Below are the code and all the weights of a small trained network. Each question names an input and a class and asks about switching units off, where a switched-off unit gives its printed mean instead of its output.

import numpy as np


def w(rows, s, z=0):
    codes = np.array(rows[::2]) - 128.0
    scale = np.full(codes.shape[1], s)
    scale[-1] = z or s
    return codes * scale


def norm(h):
    return h / np.sqrt((h * h).mean(-1, keepdims=True) + 1e-5)


def f(y):
    return np.maximum(y, 0)


def log_softmax(a):
    a = a - a.max(-1, keepdims=True)
    return a - np.log(np.exp(a).sum(-1, keepdims=True))


def net(x, mask):
    res = np.array(x, float).reshape(1, 6) / 4 @ E
    u = 0
    for l in range(3):
        y = f(norm(res) @ A[l][:, :-1].T + A[l][:, -1])
        res = res + np.where(mask[u : u + 11], y, B[l][:, -1]) @ B[l][:, :-1]
        u += 11
    return log_softmax(norm(res)[-1] @ U[:, :-1].T + U[:, -1])


A, B = {}, {}
E = w([
[2,119,105,142,162,157,56],'x0',
[44,183,202,204,210,116,235],'x1',
[254,231,149,131,197,188,147],'x2',
[110,168,179,113,199,60,50],'x3',
[117,85,247,70,155,211,110],'x4',
[147,81,143,152,174,114,196],'x5',
],0.0059)
A[0] = w([
[105,63,115,127,129,89,148,23],'L0N1',
[147,45,154,113,97,169,119,31],'L0N2',
[58,183,197,129,190,123,97,110],'L0N3',
[59,118,40,144,131,67,79,164],'L0N4',
[119,115,103,119,57,115,144,2],'L0N5',
[120,64,170,100,91,178,137,98],'L0N6',
[185,121,185,88,76,57,68,130],'L0N7',
[206,118,117,141,157,140,187,143],'L0N8',
[124,113,85,109,137,154,7,112],'L0N9',
[173,9,158,130,173,37,178,85],'L0N10',
[74,98,123,127,92,164,168,34],'L0N11',
],0.019,0.0039)
B[0] = w([
[78,117,104,170,197,135,123,171],'L0N1',
[83,114,108,63,143,203,129,186],'L0N2',
[93,96,224,114,169,47,198,224],'L0N3',
[138,105,151,224,56,18,142,249],'L0N4',
[124,98,177,140,201,67,141,166],'L0N5',
[76,84,132,84,74,184,115,198],'L0N6',
[223,54,106,114,198,112,82,207],'L0N7',
[208,185,142,83,110,100,155,201],'L0N8',
[145,160,69,123,125,230,4,246],'L0N9',
[56,25,115,199,107,108,162,202],'L0N10',
[110,120,163,159,157,87,178,179],'L0N11',
],0.021,0.013)
A[1] = w([
[113,250,204,122,211,128,170,21],'L1N1',
[94,202,164,105,195,111,137,165],'L1N2',
[51,205,115,123,111,137,117,5],'L1N3',
[66,159,133,53,80,182,190,21],'L1N4',
[100,182,131,76,40,193,105,61],'L1N5',
[150,207,131,156,127,135,187,48],'L1N6',
[3,72,135,171,58,59,171,60],'L1N7',
[170,160,93,148,40,157,155,113],'L1N8',
[205,158,64,124,93,93,164,25],'L1N9',
[180,87,95,105,123,186,210,130],'L1N10',
[163,152,161,41,125,172,115,121],'L1N11',
],0.016,0.0025)
B[1] = w([
[108,171,125,186,196,208,67,166],'L1N1',
[121,196,153,152,165,138,127,155],'L1N2',
[159,124,191,156,39,186,117,131],'L1N3',
[66,202,65,103,98,53,159,152],'L1N4',
[125,184,111,94,109,193,193,147],'L1N5',
[142,132,162,115,178,126,25,147],'L1N6',
[142,35,172,136,157,127,251,248],'L1N7',
[136,128,75,74,114,97,146,147],'L1N8',
[197,125,127,171,67,122,150,161],'L1N9',
[115,178,161,94,117,53,122,159],'L1N10',
[115,124,96,69,157,87,200,161],'L1N11',
],0.024,0.017)
A[2] = w([
[173,151,121,164,51,128,125,73],'L2N1',
[158,70,104,181,203,65,96,46],'L2N2',
[223,152,171,154,126,190,179,161],'L2N3',
[174,148,200,77,156,21,168,80],'L2N4',
[175,115,114,57,162,138,196,173],'L2N5',
[40,148,209,137,62,166,101,3],'L2N6',
[252,141,130,125,115,77,164,13],'L2N7',
[186,177,60,135,141,112,197,80],'L2N8',
[160,152,108,124,119,32,91,46],'L2N9',
[110,145,22,161,127,250,110,41],'L2N10',
[161,180,146,175,152,61,172,47],'L2N11',
],0.015,0.0032)
B[2] = w([
[178,102,107,102,185,77,92,159],'L2N1',
[122,240,157,77,46,101,190,221],'L2N2',
[150,164,101,173,159,94,79,179],'L2N3',
[95,126,44,244,71,196,118,249],'L2N4',
[161,156,161,134,162,26,80,205],'L2N5',
[251,209,163,134,100,172,250,142],'L2N6',
[95,101,206,161,26,118,69,203],'L2N7',
[128,161,113,155,96,66,109,167],'L2N8',
[146,128,172,107,63,118,107,179],'L2N9',
[111,74,47,211,119,200,159,174],'L2N10',
[60,58,150,71,181,171,41,205],'L2N11',
],0.02,0.012)
U = w([
[85,197,82,41,93,97,201,118],'0',
[172,174,98,143,132,170,153,16],'1',
[79,51,186,197,145,88,237,192],'2',
[96,149,105,116,69,235,192,2],'3',
[114,207,172,186,213,156,100,97],'4',
[136,88,19,110,122,247,70,149],'5',
[175,79,128,23,193,120,91,97],'6',
[189,147,131,173,57,57,46,172],'7',
],0.015,0.0072)

Each question gives the input, the list of numbers given to net, and the class t.
The units are the neurons (one row each of A and B). Each row of codes is followed by its name. A weight is (code - 128) times the scale printed after its matrix; where a second scale follows, it is the last column's (A, B and U).
mask holds one flag per neuron, layer by layer. A switched-off neuron (its flag False) gives its mean, the last column of its row in B, instead of its output. The means were averaged over made-up inputs and are rounded, as every weight is.
A unit's drop is (log p(t) with every unit on - log p(t) with that unit switched off) / (log p(t) with every unit on - log p(t) with every unit switched off).
The circuit of an input: a set's keep is (log p(t) with only the set's units on - log p(t) with every unit switched off) / (log p(t) with every unit on - log p(t) with every unit switched off). Starting from the 12 units with the biggest drops (on a tie, the unit counted first), units are removed one at a time, each time the one whose removal leaves the highest keep (on an exact tie, the one counted first), for as long as the keep stays at least 0.8.
circuit, biggest first: the units of the circuit, biggest drop first
most important unit: the unit with the biggest drop
top k neurons: the k neurons with the biggest drops, biggest first
k most important neurons of layer l: the k neurons of layer l with the biggest drops, biggest first
drop of u: that unit's drop, to one decimal
input [-3,4,1,-5,8,2], class 0: circuit, biggest first : L0N4, L1N4, L0N8, L0N6
input [8,-7,-1,-5,-8,-7], class 7: circuit, biggest first : L0N4, L0N9
input [-5,8,2,-3,-3,-6], class 4: top 2 neurons : L0N4, L1N1
input [2,4,7,-7,4,2], class 4: circuit, biggest first : L0N4, L1N1, L0N10
input [-8,7,5,1,3,-3], class 4: top neuron : L1N1
input [-6,-7,0,2,6,-1], class 6: 2 most important neurons of layer 2 : L2N4, L2N5
input [-6,1,-5,6,5,-7], class 6: 4 most important neurons of layer 0 : L0N7, L0N4, L0N8, L0N6
input [-4,-4,6,-2,7,6], class 0: 3 most important neurons of layer 0 : L0N4, L0N2, L0N6
input [7,6,5,-2,-7,7], class 4: circuit, biggest first : L0N10, L1N1, L0N8, L0N7
input [7,4,8,8,3,-4], class 4: 2 most important neurons of layer 1 : L1N1, L1N2
input [-2,-3,3,-4,1,8], class 0: top 2 neurons : L0N8, L0N4
input [-8,6,8,0,7,3], class 4: 2 most important neurons of layer 0 : L0N4, L0N7
input [3,3,8,7,-1,5], class 4: top 3 neurons : L0N4, L0N10, L1N1
input [5,-8,-5,-7,3,-1], class 5: top neuron : L0N9
input [-5,-8,-3,0,2,-8], class 5: 2 most important neurons of layer 0 : L0N9, L0N3
input [4,-1,0,0,1,-8], class 5: 2 most important neurons of layer 0 : L0N9, L0N5
input [1,-3,6,1,4,-8], class 5: top 2 neurons : L0N9, L1N7
input [-6,-4,2,-7,0,6], class 7: 2 most important neurons of layer 0 : L0N8, L0N9
input [-2,-7,-7,1,3,-7], class 5: drop of L0N9 : 0.3
input [5,0,7,7,0,-7], class 4: most important unit : L0N3
input [-1,0,4,-5,3,4], class 0: drop of L0N4 : 0.2
input [-6,0,3,7,-8,-4], class 7: drop of L1N5 : 0.0
input [4,-7,8,5,2,2], class 5: 2 most important neurons of layer 0 : L0N9, L0N4
